q872-q361: [  79   46 -124  -39  126   -9  -75  224  206   75 -164  196  120    6
   13  161   98  124 -267   83  -42    9  158]
q852-q901: [ 226  347   78 -198  172 -167   51   36  -16  160   47  136  -71   60
  -16 -205  134  289  101  105   36  352 -177]
q892-q863: [-158   -7 -168   49  -77  132 -100  143   59   63  -40   58  152 -102
  -32 -176   28  -90  -73  -77   97  -90   23]
q670-q175: [ 291  278  -57 -133  -59  -89  234   84  129  -14  -39   43 -150  292
   43 -112  247  126   -4   89 -189  420 -226]
q892-q863: [ 462  -34  -85 -105  -84  -66  -55  129  -15  127   -6  -49  -34   60
  -31  291  112   99   29  105 -310 -101  263]
q670-q175: [-123 -117  257   67  138 -100 -122 -140   13    5   15 -118 -118 -237
  -79  130 -204    2   -9  -33  133 -106   14]
q892-q863: [  47   91  -81 -148 -193  -16  132   81   61  -20  -40  164  -16  202
  -18  -13   45  127  -20   18  -60  283   36]
q670-q175: [ 400  188  -70  233 -313   -6 -327  193  101  121   26  -21  -57  -59
 -194 -265  -42 -221 -176    7  -31  -51  -74]
q872-q361: [ 273  323 -113  -16  250    8 -167  191   76  192 -166   33  -83 -121
   87 -160  207  103  -62  161  -43  -97 -107]
q872-q361: [ 345 -121  -65  122 -134  -85   37   79   32 -102   18 -126  125  397
 -136  422   79  -65 -133   23 -390  -41  319]
q892-q863: [ 122  -13 -271   75    2  151  124  -42  -34  -94  -63  -78  181  405
  104  318  135  -59  115   61 -192 -252  186]
q872-q361: [ -89 -423  -18  251    0   98 -159  -36   39 -145   78 -148  112 -183
   57  323 -182 -346 -161  -81   -1 -423   92]
q883-q503: [   9  -12   63    6  249  -46  -10  -76 -121  -38  114   17  109   33
   74   13   -7   60   27   67   61  -63    4]
q670-q175: [ -38   50  153  -80  109  -75  144 -151   22   43    1   99  -35  -21
   26  -58   30  152   30   56  113  144  -61]
q883-q503: [ -74 -376   51  153  -90   -5   37  -37  128 -142   97   89  199  -18
   -9  244 -105 -193 -292  -61   15  -55  118]
q852-q901: [ -27 -327   97  112  340  -23  -52  -97  -89 -111   46 -287   16 -136
  115  431  -35 -125    4    0 -149 -391  105]
q852-q901: [-427 -115   12 -243  147   46  380 -193   71 -198  -88   96  -38  176
  209  271  -26  213  128   -1  111  199  -26]
q852-q901: [  36  -42  153  -50   69 -148   -1   25   30   31  116  222   99  -75
  -43  -61  -35   98 -187   24   92  228   -5]
q892-q863: [-178 -268  129  109   96  -34 -242  -17  -98   75  132 -116  157 -313
 -152  102 -188 -100  -10 -137  113 -268  178]
q670-q175: [-404  -33  283 -186  547 -102  290 -321 -106   91 -126  211   79 -144
  137  225   48  327  135   28  185   73   19]
q852-q901: [  39  -52   -3   95  -52   17   10  -80  -15  -84  -66  -46    6  169
  -20  240  -63  -40  -10   28  -85 -135  163]
q670-q175: [ 157   41  -63   41 -114  -11 -197  156  124   74  140 -163  -40 -115
 -118 -176  -22  -96   -2  -57   46   14 -129]
q883-q503: [ 167 -357  118  227   38  -86 -307   53   22    8  239 -194   74 -336
  -93  246 -185 -314 -161 -110  -38 -275    1]
q883-q503: [   4 -299  127 -162  -65 -120  238  -55    3 -105  229   62   34   -5
   55  106    8   33  -45  -40  -67  279  -32]
q852-q901: [-458 -283  -38  170  353  177   28  -67   29 -248 -233 -143   -8 -157
  278  318  -35 -216 -151  -31  -19 -416  -13]
q670-q175: [-118 -348 -122 -119 -170   70   75   46  -34  -94  135   14  174   47
   26  218  -58  -13   21  -72  -56  -53  250]
q872-q361: [-123  367 -238  -60   92  130    5  150   49  -52 -150   93  -19  195
  122 -301  111   93   21   67   97  122 -189]
q883-q503: [ 305   15 -177  109   52   53 -126  111   -6   33  -49  -98   26   48
   66  258   85 -145   -5   44 -226 -261   33]
q883-q503: [-307 -542  -36   35 -355  132  120 -132  -13  -99  111  -80  184  -54
  -74  296 -163 -206   56 -211    2 -196  291]
q670-q175: [-129 -196 -208  131   79  172  -59   47  135 -130 -137  -53  161   94
  100  355  -29 -106 -141   27  -20 -375  239]
q892-q863: [  36 -121  133  -55  -72  -64  116 -133 -119  141  231  159  173 -148
  -44 -210   44   10   63  -45  111  118  -31]
q872-q361: [ 488   75 -107  -84   69 -115  258  149    4   78  -48  209  159  286
   85  189  418   89 -167  130 -448  223   72]
q852-q901: [-140   33 -253  -42 -379  211  -35  101  153  -33 -108   14  -76   46
   -5 -117  -82  -60   46  -50  107  -28   19]
q883-q503: [  99 -174  -17  -62   14   -8   87  -52  -77   17  148  -74   92    5
   41  125   66   -6  114   -8  -89  -71   68]
q852-q901: [ 108  247  128  -52   15 -143   12   59 -100   70  -28  172  -77   16
  -61 -253   63  108  -67   35  -51  309 -117]
q892-q863: [-260 -109  111   -8   94  -39  -35  -61  -28   74   81  157  209 -152
  -92  -14 -114   54  -30  -93  227   34   75]
q883-q503: [ 478  259  272 -105   31 -281 -133   27  -22  388  176  102  -85 -274
 -216 -371   99  214   28   82   61  270 -119]
q670-q175: [-177   -7   48  -55   35   21  -76  -80   31   96  111   61   27 -224
  -16 -120 -146   27  123  -68  316   16 -138]
q872-q361: [ 464  211 -224   35   15   -4  -83  212   86  136   51  159  151  119
   43  -35  202  -45 -101   92 -117   55 -118]
q872-q361: [ -20 -444 -242  -11 -206  131  126   43   50 -131   95   13  259  145
   81  511  -15 -180  -27 -101 -180 -162  244]
q872-q361: [ 285   81  145  -33  345 -189    7   -6   26   64  -41  -74  -81   23
   19  260  123  162  -40  129 -177   17   21]
q670-q175: [  63  167 -198  -13 -102   88  -69  154    7   86  -32   69   87   64
  -26 -199   92    1   17    1    4    8   -1]
q852-q901: [ -69 -513 -173  162 -645  186   33  -81  184 -124  233  -66  272  125
 -165  195 -212 -318  -48 -176   94 -195  294]
q892-q863: [-119    2  150  -21  -27  -88  111  -98   83   35   96  108   66  -17
 -104 -149  -25   61  -32  -61  179  260  -97]
q892-q863: [246  29 -61 -92 -50 -20 179 -60  10  50  55 130 100 207  50  84 140 111
  55  99 -75  90  68]
q872-q361: [  78 -399 -111  145 -530  111 -156   18  -40  -23  221 -110  140  -72
 -162  141 -217 -334   19 -172  -47 -256  230]
q872-q361: [  14  713   97 -118  204 -115 -215  119  -77  240 -148  178 -208  -76
 -113 -629   19  327   96  101  253  326 -274]
q872-q361: [  72  147  -17   28  141   -5  -12   76  -37   15 -115   27  -43   -2
   71 -111  135   15  -84   75  -99   -9  -60]
q852-q901: [ 355  234 -129   80   17   -7  -70   55   38   18 -129 -162 -109  272
  -27  252   80   -7   87   85 -237 -109   28]
q852-q901: [-118 -185  -34 -166  100   24  380 -190  -16 -137   69   43  119  253
  180  292   96  118  146   24  -44   92   48]
q883-q503: [-416 -123  151  -74 -185  -11   85 -208  -35  -83  131 -112  -23   37
 -178  -49 -258   69  231 -171  255  145   49]
q883-q503: [ -38   19  -35  115  413    7  -17   54  119 -115 -167  -37   54   72
  150  222  103    7 -220  110  -65 -165    8]
q670-q175: [  69 -361 -108   14 -246   86   68  -23   53  -59  206 -140   73  -55
   40  172  -22 -226   61 -103  -74 -123    6]
q892-q863: [ 158   86   39  146 -214  -45  -67   16  -17  -58  -16 -151 -127  144
 -148  -31  -47 -130  -22  -33 -149   34   -8]
q892-q863: [ -71   24 -212   83   28  186 -230  132   37   38 -111  -77   -9 -176
   81  -31  -35 -136    6   -9   66 -335  -15]
q883-q503: [ -77    2 -146  -73   66  102   -1  131   14  -16  -95  -11  -53  -99
  151  -44   94  -22  -10    9  -57  -64  -73]
q852-q901: [  46   78  152   86  320 -116 -161   85   70   85   74  108   44 -301
   29 -266   38  -19 -250   45  160   66 -245]
q883-q503: [-222   78 -150   10 -168  167  -83   61   27  -11   20  170   76  -74
   41 -385  -88  -68  -25  -34  285   13 -117]
q872-q361: [-220  514 -129  -28  268   99 -117   78  -53  142 -276  150  -16   10
   39 -304   67  169  117   43  202   10 -155]
q883-q503: [ -71 -471 -204  -13  -55  159  116   12   23  -38   34  -73  237  -47
  121  441   79 -157    9  -80 -173 -333  266]
q892-q863: [-169   87  189  -39  370 -119  -97  -87   40   29 -195  -53 -177 -115
  -18  405 -166  172   63    1   66  -40    8]
q670-q175: [-113 -295    9   84 -349  141 -115 -162  -35   12  204  -38   57 -233
  -50 -129 -256 -195  101  -82  270 -270   84]
q892-q863: [ -62 -123  163 -232  362 -133   88  -54   78  141   72  187  100 -243
   83  127   49  298  -37   75  167  103   49]
q872-q361: [ 172  238  177 -107  390 -159 -126   45   28  155 -177 -136 -275 -179
    2   16   95  288   14  170  -63  -45   15]
q670-q175: [ 230   71   84   17   83 -157  -57  130  -39   86   66   90   79  -16
  -86  -90  111   36 -166   28 -129  157    1]
q852-q901: [ 122  -38  -20 -152 -292  -70   35   53  148   63  184  190   97   89
 -139  -37  -79  130  -25  -18  128  304   71]
q883-q503: [ 185  262  -54   59 -181   23 -144   69  -64    7   82  -89 -181    8
  -26 -391  -31 -121   99    3   29   82 -286]
q892-q863: [ 208 -185   31   30  176  -49 -170   37  -59  156   68 -115  114 -211
  -36  238   37    4   -3   34 -107 -331  238]
q670-q175: [  -7  -70  -87  -40  -48   75  222  -86  -40 -127   69    0   -1  131
  181   20   81  -93   96   -4  -64   62 -168]
q852-q901: [ -50  239   -6  -60  313  -31  -60   79   39   52 -217   67  -87  -21
   70   68   54  170  -32   81    8   19  -48]
[ -95  -65  -57  187  274   55  100  -70  -79 -261  -94 -172   59  268
  162  308   66 -159  -45   18 -206 -202  -11] : q872-q361
[  30  -86 -162 -141  280   31  217  126   95 -110 -123  207  111  125
  307  286  234  103 -204  133 -186   55   23] : q883-q503
[ -74  -42  131  308  -29   21 -205   -1   77  -48    9 -209  -79 -235
  -99 -336  -69 -269 -214  -45  106 -186 -130] : q883-q503
[ 262  278   99   12  -10 -118  -77  -23 -125   83   49 -134 -152   98
 -126 -183   26   72  159   47  -74   95  -82] : q872-q361
[ -40  140  -46   68  269   15   -1   19   32   49 -171  129  148   80
   41   79  113   76 -108   71   11  -82   67] : q892-q863
[-226 -445 -200  -29 -428  210   47  -31 -187 -177  164 -104   70  -14
   70  229 -201 -300  210 -214  -89 -199  116] : q883-q503
[ 188  -53 -253 -191 -252   77  -25  204   75   83   26  146   87   58
   15   73   48  100    0   45  -70   19  207] : q892-q863
[ 166  -28   12  -12 -223  -40  -40   40   86   53   89  -46  -73  -42
 -102  -31  -38  -46    6  -38  -19   91  -34] : q670-q175
[  94  -11 -196  233   95  129 -113   91 -147 -148 -118 -231   29  161
  107  190   80 -260  -25   16 -305 -390   68] : q872-q361
[-229 -140   98  231  -62   59 -181 -149  -81  -30   37 -242   40 -101
 -172    4 -220 -176   81 -122  140 -325  134] : q883-q503
[-194  100 -214   -7   11  158  -99  109 -126   38 -134   33  100   20
   23  -34    7  -16  108  -54    5 -171   94] : q670-q175
[ 430  222 -179 -167 -185  -77  -27  302  204   99 -153  263   -2  274
  -73  110  139  265 -223  179 -204  245  254] : q892-q863
[  10  -99  -21 -100  169  -44   25   36   53   31   11   70   97  -16
   48  293   15  102  -18   11  -25    4   85] : q883-q503
[-126  484  -29  -93  113   30  -92   62  -25  106 -202  117 -158    2
   -2 -417   21  224   95   82  200  141 -155] : q883-q503
[ 114  139   42   -7  181 -101  -53  120  -62   73   60  -47   31  -34
  -42 -211  149   49  -37   14  -77  108  -96] : q670-q175
[-153 -111  114   50  122   -4 -139  -72  -55    1   65  -87  -37 -251
    7    3 -158  -65   39  -49  148 -157  -51] : q892-q863
[ -68  -86  126   -8    2  -15   24 -149   27  -35  158 -164 -121 -141
   19 -124  -89  -41  124  -31  162    5 -185] : q670-q175
[ 143  -11 -242  144  -81  159 -274  207  -51  -77 -131 -276 -122   -5
   54  115  -18 -214  -12   25 -239 -425  117] : q892-q863
[   9  109  172   17  393 -129  -14  -55   -2  -15 -172  -60 -137  -13
   48  245   21  133  -51   92  -85  -35   -5] : q892-q863
[-109  103   59 -207 -150  -53   86   43  -50   24   -6  276  -50   -6
  -19 -258  -36  196  -25   14   99  348   -7] : q852-q901
[-193   28   74  -93  219  -56   -9   10   34  -22 -115   -3  -11   28
  -28  118  -36  230  -31   44   56   16  172] : q670-q175

q999_q986: [ 386  -48  211 -181  -65   -2 -212  152 -181 -111 -361  247 -459   27
  127 -416 -302  120  255 -649 -293  329  -40]
q737_q281: [-169 -123  292 -194  143   32 -108 -132 -317   30  138  -54 -228   87
  128  -55  164   87   -5 -177 -117  150  -95]
q999_q986: [-176  239  -25  154  -43  330 -197 -154  191  320  369 -129   43  -15
   33   45  198  121  157  154  228 -174 -158]
q810_q933: [  40   49   49   -8 -101  -66   19   13   71   86   -9  190  -64   95
  -37 -111   56  -20   53  -39   34  -39 -125]
q737_q281: [   2  133   53   78   12  140  -83   56  103  202  112  -37  234   20
   84  -17  -66  181   50  128  100 -121  -56]
q757_q816: [-115   79 -136   45   39  232   59   -7  224  198  341 -178  349  -39
  -19  103   80    3 -124  317  264 -250  -42]
q810_q933: [ 176  -22   70  -55   61   47 -109   93  -66  -62  -86  -17  -32  -40
  167   12  -73  103   31  -53 -122  161   94]
q955_q666: [ 363  128   24 -111 -110   83 -206  145 -152   39 -143  192 -173  -39
   86  -27 -148   73   25 -235  -82   82   83]
q955_q666: [ 139   10 -101   -8   64    0  145  124    0  -71  164  -13  197    5
 -102  126   54 -125 -214  236  146 -153  165]
q810_q933: [  49 -179  -67   21  157   -5   79   39   29 -241  -35 -200   95  -64
   38   98  -80  -19 -118   87  -96  191  154]
q384_q301: [  19  359 -319  149 -121  674 -365  -59  389  404  455 -325  281 -238
  116  197   31   64   28  239  400 -330  -15]
q384_q301: [ 146  272  -22  106 -399  -51 -163  -35  163  287 -195  407 -156  124
  -99 -147 -109   61  128 -214   40  -38 -292]
q737_q281: [  80  251   44   72 -125  201 -241  -18   82  259   85   30   25   14
   97  -64   -6  131  129  -26  111 -116 -116]
q757_q816: [-160  132  275   75 -165  -88 -266 -198  -31  214 -171  157 -251  138
  159 -170   80  182  300 -220 -129  107 -305]
q757_q816: [ -30 -103  -24  -46   15 -311  179   31 -199 -207 -203  131 -106  -13
 -107  122   54 -146  -54   18 -115   11  164]
q384_q301: [  49 -122   65   22   78 -101  133   76  -12  -70   13   68  115  126
  -95   -1 -120   75 -163   42  -47  130  -17]
q384_q301: [ 204  -51 -128 -147   76  143  141   68   26 -102  270  -99   51  -13
  -71   -5  131 -215 -248  101  154  -62   90]
q384_q301: [ -44 -265   59 -120  255  -18  115   97  -87 -211  -39 -162   42  -80
  108    4  -84   56  -14   -8 -162  177  153]
q810_q933: [ -21 -116 -132  -17   49   30   67   47  151  -83  -39 -122  138 -111
   59   83  -59  -44  -50  103  -16   32   80]
q384_q301: [ 145  -55   54 -141   44   23   41  -35    2  -76  136   23 -196   59
   94  -38  296  -91  -42   38  -38  182  -46]
q384_q301: [  97   40 -109  -30 -159   53  -50   -7  154   69 -195   99 -135  -70
   46  -97 -118   56  122 -177  -95  148 -124]
q999_q986: [ 112   87  -50   50   11  248 -150  -11   40   39  221 -213  175   -2
   -3    8  -69  -51 -173   33  186 -127   34]
q757_q816: [ -36    5   40  -82 -139  -70  -26  -38  -12   97 -252  234 -308  -11
   19 -169  -74  120  244 -307 -186  174 -183]
q737_q281: [-277  -20  214   64  103    0 -201 -154  -91   43  -26  -64 -242  -30
  226   72  192  220  337  -26 -191  198  -40]
q757_q816: [ -83  -16 -172    6   37  -20  182  117  118   39   73   47  196 -105
  -68  203   42  -24  -31  276   92 -168  129]
q810_q933: [ -73  -74  271    5   68 -349  132  -70 -254 -103 -153  229 -277  193
  -25  -36  174  130  110  -42 -258  288  -82]
q757_q816: [ 124   29  116   75   44   57 -214   25   29  -67  -79  -34 -137  -23
  205  -31   19  115  218  -58 -122  182   58]
q955_q666: [-318  -26   -9  161   -7  -23   -4 -249  133   19   35 -152  -49   20
  -13   34  144   16  102   75  -18   82 -160]
q999_q986: [-117  -24  193    1  -27 -258   18  -96 -213  -48 -241  250 -435   81
  -28 -105   98  117  291 -240 -263  239  -99]
q955_q666: [  47   19  169 -143   -9  -25 -129 -176 -314  -99  -83 -172 -185   55
  102 -198   66 -136  -72 -268  -65   30  -56]
q955_q666: [  82   22 -114   67 -216 -167   37  237  351   86 -414  404  -15  -86
   18 -113 -250   81  351  -99  -93  -34  -33]
q384_q301: [  73  -15  105  139  -46 -175  -63  153   31   -8 -270  312  -93   57
  -14    1 -224  230  211 -112 -186  181   21]
q757_q816: [ 170  -59 -161  -19   68   92   80  110   -3 -133  207 -119  225  -17
 -144  150  -64 -196 -362  148  179 -133  200]
q955_q666: [  62   73 -116   40 -106  111  -73   25  197   79  -35  -45  126  -59
   31  -53 -119  -34   10  -10   92 -106  -39]
q737_q281: [ 122 -198 -174   16  115 -188  261  226  -49 -275 -158   17  250  -65
 -169  221 -277  -58 -276  144  -70   49  301]
q955_q666: [ 324  211   59   12  -82   47 -149   24 -139   45   66  137 -130   87
   24   62  115   34  -64   13   15   68   32]
q384_q301: [ 184   65  238   -1  108  250 -268  -16  -51   82  342  -67  -60  145
  178   -6  169  148  -48   34   43  160  -54]
q999_q986: [ 139  -13 -102  -43  195  465 -142   75   66   22  436 -327  185 -119
   95  157   -8   56 -187  150  161    6  157]
q737_q281: [ 126 -111   70 -128  127 -260  187   28 -371 -282   21  117 -217   76
 -103  175  260 -169 -197   81 -110  129  219]
q955_q666: [ 356  -84  -78 -114  123  269  -64  253   14 -100  -37 -172  194 -128
  102  -96 -430  116 -133 -156  -44  121  171]
q737_q281: [-279 -118  238  119  114 -364   64 -120 -188 -136 -176   17  -45  120
   45  112  133   86   80  114 -205  149   11]
q384_q301: [ 149   72   15 -128 -211  -12  -46   24   32  129   17  343 -266   94
  -84 -153   91 -118   31 -215   63  -50 -159]
q810_q933: [ -10  -42  -12 -172 -119 -140   61  -21 -120   -8 -159  156 -158    0
  -53  -84    4 -153  -40 -196  -41  -53  -52]
q955_q666: [-141   71 -127   35 -149  -24  -52  -66   27   58 -114  -55   97  -84
  -72    0 -107 -166  -18  -67  121 -290    2]
q999_q986: [-337 -108  -40  187  129 -218  239 -135  -26 -137   54 -191  238   51
 -174  199   81  -71 -159  311   39  -75   58]
q384_q301: [-102 -160 -111   24  198 -100  209  123  -67 -231 -116 -206  243 -152
  -52  101 -186  -43  -49  126  -40  -92  281]
q737_q281: [-167   51   28  144 -106 -232    1  -75   -6    2 -178   56   80   54
  -66   29  -19  -74   32   44   22 -163  -24]
q757_q816: [ 185    1 -194  -84   37  134   69  104  -45  -92  100 -123  128 -108
  -89   77  -93 -145 -227   40  116 -117  188]
q999_q986: [ 123  -60  -67 -128   83   42  223  163   65   46   63   64  164  -17
    1   16  -56  116 -110  140  -19   76    4]
q757_q816: [-173  154   29   61 -264 -146   -1  -45  109  318 -178  424 -172   72
  -99  -87  -10  158  281 -126  -34  -59 -283]
q955_q666: [-104  -17   55  -32  -69  -42  -76 -118   -7   30   10  100 -250   31
   25    8  194  -54   97  -80  -42   69  -97]
q999_q986: [-163 -159  -12  117   77 -247  203    5    2 -165 -250 -135  301   23
  -82   -1 -276   19 -123   69  -91   15   37]
q810_q933: [ 120  194  163   86  -70  188 -343  -94  -11  134  158   -4 -160   95
  125  -66  128   76  110  -89   63   31 -101]
q810_q933: [  -9  319 -122 -114 -341   65  -10   33   30  467   34  437 -109  -15
 -160  -56   43   10  121 -108  197 -370 -208]
q810_q933: [ 298  261  -64 -147 -326  201 -332   22  -78  249  -95  282 -319  -58
   33  -79  -92   -6   71 -385   30  -46  -94]
q999_q986: [  72  191   13   76  -72  155 -246  -84 -119   97  194  -16  -90   28
  -33  131  106  -24  -61   -3  128  -92   35]
q999_q986: [-131 -260  108 -156   83 -351  165  -75 -254 -303 -242   34 -255   20
    7  -16  139 -194  -17 -127 -227  159   76]
q384_q301: [ 139   -8 -135   65   50  -94  253  197   56 -102    6  -33  419   20
 -186   22 -208 -106 -256  217  157 -241  163]
q999_q986: [-210 -108 -147   17  234  220  106  -96  107  -66  496 -397  238  -84
  -11  283  313 -158 -232  430  224 -129  138]
q810_q933: [  31   67 -111   96   91  192   27   59  225   56  275 -131  205  -58
   41  137  138   31    0  331  158  -86   78]
q737_q281: [ 132  -77   -2  109   19 -298  106   51  -55 -255 -368  122 -119    4
   11  113  -73   92   65   31 -298  357  123]
q955_q666: [ -69 -145  135   51  203 -107  156  -37 -102 -180  181 -101   38  150
  -96    3  128  -34 -136  130   -1   87   35]
q810_q933: [ -30 -152   67  -90 -127 -300  165  -63   64  -65 -171  276 -197  164
  -72 -132  112 -138  -39 -111 -112  160 -210]
q737_q281: [-232   41   62  121  -52    4 -135 -115  134  123 -168  -64   -8  -46
  147  -69  -60  171  283  -58  -91   44 -145]
q737_q281: [ 142   96  -68   17  -94  -92  -44   57  -71  -68 -134  153 -159  -58
  -29   84   53  -95   79  -25  -24  -43  142]
q955_q666: [-297   54 -166  158 -235 -158    9 -240  308   41 -194   24 -126  -64
  -14   18  204 -185  230   58   17  -79 -172]
q757_q816: [-120 -172  180  -78  -99 -626  106  -80 -396 -254 -561  360 -399  100
  -60   61   42 -102   48 -243 -379  235   36]
q757_q816: [  53  -63  -94   76   70  -98  140  171   80 -108    5   94  128  -32
  -88  170  -24  -22  -32  210   21  -40  194]
q999_q986: [  43   25  -67   69  -49   45  -33   88  233   30  -41  133 -104  -65
   27  -41    9   42  256  -10   -8   23    3]
q810_q933: [ 369  133 -232   17  -94  238 -162  201  152   -1 -109   44  -39 -209
   68   52 -220   56  109  -86   -8   50  181]
q810_q933: [-43 -60 -87  32  67   9  87  39  56 -34 -16 -63 113 -68  -8 112 -71  71
 -30 112 -40  64  64]
q384_q301: [-112 -314  211  -16  286 -288  158   37 -338 -355 -142  -24 -133   68
  -53   50  -66   70  -28  -82 -285  297  186]
q999_q986: [-220    6 -144   97 -120 -110   82 -192  335  -37 -104  -35 -162  -81
   58  -36  326 -190  281  125   -2   -9 -125]
q757_q816: [-218   26  227  105   39 -249   78  -39 -137   37 -109   92   29  139
  -55 -124    0  105  157   -4  -45 -102  -80]
q737_q281: [ -11  109 -132  109 -111   66 -153   54   85   81 -152    9   79 -144
   16  101 -206   54  113  -35   24 -123   90]
q955_q666: [-390  127  158   29  -63 -148  -18 -326 -168  195   -7   51 -256   68
   58   70  387  115  212   59 -101   54 -237]
q757_q816: [ 126  -17   62  -91  -38   41  -48  -41 -175  -51  -29  -29 -107   80
  -94 -220 -173  -62 -137 -321   -9   44  -79]
q737_q281: [ -34   80 -229   62  -30  235   28   26  251  146   58 -188  295 -146
   -3   16 -192   78  -20  112  126 -126  -30]
[ 394  -94  -17 -197  -43 -307  109  167 -413 -309 -404  274 -257   -5
  -86   79 -175  -94 -206 -245 -283  264  244] : q737_q281
[-105  -45  -21   -7  -60  -41  -14   31   88   53 -167  100  -49  -64
   24  -48 -118   59  166 -117  -72    5  -45] : q955_q666
[  -3  181 -239   44 -104  146  -74  -32  -25  113   59 -106  148 -153
  -66  246  -42  -61 -135  124  151 -223  117] : q955_q666
[  14  125 -153   29 -112  147  -15  -70  154  150  176  -36   97  -10
  -53   78   90  -65 -118  133  172 -115  -88] : q757_q816
[ 123    4   54   67    5 -218   93   69 -158 -159 -238  102  -45   60
 -104  -75 -156   24   17  -98 -122   75   81] : q757_q816
[  26  155 -103  -37 -209  264 -252  -65  162  248  -56   12 -118 -120
  107 -108 -114   74  170 -237   31  -21 -171] : q384_q301
[  54  143  -90   60 -173   68   -5   40  227  220   60  217   18   39
  -87  -38   -8   47   66   29  119  -93 -152] : q810_q933
[  62  -49    9   18   -2  -90   75  117   62  -17 -117  112   91   29
  -21  -35 -151   67    1    0  -50   38    6] : q384_q301
[ -50   -6   22   72  -14  -71   98   62   17   95  -81  123  133   71
 -121  -35 -238  192  -17  -24  -40   34  -90] : q810_q933
[   8    2   37  -10   43  115  -11   39  -21   61  151  -79  164   54
  -72 -100 -137    8 -123  -45  129 -138  -29] : q757_q816
[-134   12   73   23  -77 -179  -62 -176  -41  -38 -185  146 -428  -10
  105   53  304   16  299  -60 -216  239  -78] : q384_q301
[-503   36  263 -168   30  -64   29 -426 -304  125   76 -227 -278   72
   76 -320  392  -96  196 -202   -7 -150 -322] : q757_q816
[  36  -53   22 -127   15   59  -64 -141 -125  -85  181 -114 -149   42
   29   58  246 -203 -207  -17   41   58   -6] : q810_q933
[ 217   84   87  -90 -121  -12 -134  -42 -159    5  -91  149 -280   75
   26 -104   28  -13   -5 -244  -87  148  -78] : q737_q281
[ 173  216  -20  -65 -155  306 -212  -13   86  284  332   57   27   65
    1  -43   98  -57 -130  -17  273 -208 -140] : q810_q933
[-346 -134  174  -57  138  -51  114 -217 -117  -30  148 -289  104  115
  -22 -205  109 -112 -101  -26   73 -130 -166] : q999_q986
[ -11    9 -225  -31  -19   47  159   50   77   44  145  -37  247  -67
 -129  198   10 -124 -254  236  171 -195   82] : q757_q816
[   7    7 -133  121  -66 -193  273  208  110   48  -15  332  202   73
 -339   90 -173    5  -87  154  115 -195   54] : q757_q816
[-211   37  -24 -113  -51  -78   58 -212 -106   37  -84  -70 -185  -79
   85   14  269  -82  102    0  -74   -2  -91] : q757_q816
[ 202 -189 -349  177  112 -132  314  423  240 -278 -137   25  563 -130
 -250  299 -485  -57 -294  332   69 -114  431] : q737_q281
[-274   93  -35  163  -73  -50   30  -70  196  199  -53   53  104  -24
    1   55   28  149  215  156   20  -93 -131] : q999_q986
[ -21   63  -29  -78  -24  113   60   44  138  204  151   64   97   -7
   38  -36   87   55   31  111  106 -114 -108] : q999_q986
[-118 -109 -277  -50  124  125  228   96  156  -26  172 -223  363 -184
  -69  191  -49 -107 -195  291  162 -213  169] : q955_q666
[-261 -209   92 -197   74 -320  223 -164 -200 -180 -101   86 -371    6
   37   46  429 -176   90    6 -205  160  -18] : q999_q986
[-135  -24 -185   58  105  180  106  -60  138    3  249 -347  342  -84
  -52  130    5  -73 -215  270  188 -156   49] : q955_q666
[ 167   87 -265  141  -35  120  144  176  295   64  146  -14  420  -30
 -163  124 -176  -11 -209  301  229 -187   81] : q384_q301
[  92  -44   84  -43 -110 -249   86   22 -103  -67 -243  269 -180  128
 -114 -156  -97  -28   -2 -224 -130  116  -95] : q384_q301
